Here is a tiny trained network, its code and every weight. The questions are about switching its units off for an input and a class, where a switched-off unit gives its printed mean instead of its output.

import numpy as np


def w(rows, s, z=0):
    codes = np.array(rows[::2]) - 128.0
    scale = np.full(codes.shape[1], s)
    scale[-1] = z or s
    return codes * scale


def norm(h):
    return h / np.sqrt((h * h).mean(-1, keepdims=True) + 1e-5)


def f(y):
    return y / 2 * (1 + np.tanh(0.7978845608 * (y + 0.044715 * y**3)))


def log_softmax(a):
    a = a - a.max(-1, keepdims=True)
    return a - np.log(np.exp(a).sum(-1, keepdims=True))


def net(x, mask):
    res = np.array(x, float).reshape(1, 6) / 4 @ E
    u = 0
    for l in range(2):
        y = f(norm(res) @ A[l][:, :-1].T + A[l][:, -1])
        res = res + np.where(mask[u : u + 3], y, B[l][:, -1]) @ B[l][:, :-1]
        u += 3
    return log_softmax(norm(res)[-1] @ U[:, :-1].T + U[:, -1])


A, B = {}, {}
E = w([
[96,108,146,110,104,132,124,70,137,119],'x0',
[147,158,137,141,120,128,173,101,91,176],'x1',
[147,108,103,241,97,113,122,151,112,119],'x2',
[176,151,92,145,33,146,96,135,89,254],'x3',
[70,62,233,118,168,200,126,161,135,207],'x4',
[109,92,188,143,132,123,28,183,210,27],'x5',
],0.0074)
A[0] = w([
[49,133,133,170,179,140,175,58,127,37,16],'L0N0',
[71,153,103,33,215,101,183,207,138,69,195],'L0N1',
[58,254,169,13,92,234,87,68,131,98,251],'L0N2',
],0.0061,0.002)
B[0] = w([
[92,204,134,113,39,110,211,151,204,206,193],'L0N0',
[89,163,121,154,12,184,130,174,43,184,235],'L0N1',
[223,160,56,254,111,120,92,158,74,107,254],'L0N2',
],0.0082,0.0046)
A[1] = w([
[99,55,253,105,144,193,151,189,116,218,182],'L1N0',
[78,64,204,61,160,203,112,109,158,213,3],'L1N1',
[184,146,79,191,131,100,120,135,63,1,212],'L1N2',
],0.0062,0.0025)
B[1] = w([
[68,75,78,168,113,159,169,87,135,90,253],'L1N0',
[116,129,36,75,159,100,210,21,183,115,164],'L1N1',
[157,74,171,211,251,174,195,133,88,81,244],'L1N2',
],0.011,0.0058)
U = w([
[114,136,134,207,140,254,133,125,92,146,220],'0',
[99,88,17,81,226,141,198,29,128,19,202],'1',
[115,114,112,148,110,193,151,106,92,108,209],'2',
[73,151,97,222,140,134,135,138,145,190,204],'3',
[90,31,128,101,146,95,162,157,54,144,232],'4',
[68,190,106,164,81,130,127,182,184,225,195],'5',
[113,166,231,9,183,55,13,118,188,212,1],'6',
[135,138,153,18,144,15,72,164,198,196,1],'7',
],0.0055,0.0027)

Each question gives the input, the list of numbers given to net, and the class t.
The units are the neurons (one row each of A and B). Each row of codes is followed by its name. A weight is (code - 128) times the scale printed after its matrix; where a second scale follows, it is the last column's (A, B and U).
mask holds one flag per neuron, layer by layer. A switched-off neuron (its flag False) gives its mean, the last column of its row in B, instead of its output. The means were averaged over made-up inputs and are rounded, as every weight is.
A unit's drop is (log p(t) with every unit on - log p(t) with that unit switched off) / (log p(t) with every unit on - log p(t) with every unit switched off).
The circuit of an input: a set's keep is (log p(t) with only the set's units on - log p(t) with every unit switched off) / (log p(t) with every unit on - log p(t) with every unit switched off). Starting from all 6 units, units are removed one at a time, each time the one whose removal leaves the highest keep (on an exact tie, the one counted first), for as long as the keep stays at least 0.8.
units of the circuit, in order: the units of the circuit, biggest drop first
unit that matters most: the unit with the biggest drop
top k neurons: the k neurons with the biggest drops, biggest first
top k neurons in layer l: the k neurons of layer l with the biggest drops, biggest first
drop of u: that unit's drop, to one decimal
input [-2,-6,3,0,7,7], class 1: top 2 neurons -> (L0N2, L1N1)
input [8,-7,-7,1,8,-6], class 1: units of the circuit, in order -> (L1N1)
input [1,-3,-2,7,7,6], class 1: units of the circuit, in order -> (L1N1, L0N1)
input [-2,3,5,7,8,8], class 1: top 2 neurons -> (L0N2, L1N0)
input [2,2,-5,5,8,-8], class 1: units of the circuit, in order -> (L1N1, L0N1)
input [6,5,-4,-5,-3,5], class 3: units of the circuit, in order -> (L0N0, L0N2)
input [-1,-6,-7,-3,2,5], class 0: units of the circuit, in order -> (L0N2, L0N1)
input [2,-2,-4,-8,1,4], class 5: top 2 neurons -> (L0N0, L0N1)
input [1,-1,5,6,8,-1], class 1: units of the circuit, in order -> (L0N2, L1N1, L0N1)
input [8,-6,-2,-3,8,6], class 1: top 2 neurons -> (L1N1, L1N0)
input [-1,1,-8,1,-8,-2], class 0: top 2 neurons -> (L0N2, L1N2)
input [-2,-5,-1,-8,1,-2], class 5: top 2 neurons -> (L0N0, L1N2)
input [-6,-5,-3,-8,3,-6], class 5: top 2 neurons in layer 0 -> (L0N1, L0N0)
input [3,6,-7,-2,-5,4], class 0: unit that matters most -> L0N2
input [6,-5,5,-6,-5,-4], class 3: top 2 neurons in layer 1 -> (L1N1, L1N0)
input [5,0,1,-5,-3,-1], class 3: drop of L0N0 -> 0.5
input [8,-5,0,-3,-5,-6], class 3: drop of L1N1 -> 0.2
input [-4,-7,5,0,8,-3], class 1: drop of L1N1 -> 0.3
input [-6,5,-3,-7,3,6], class 5: drop of L1N0 -> -0.3
input [2,-1,1,-1,7,-1], class 1: units of the circuit, in order -> (L1N1)
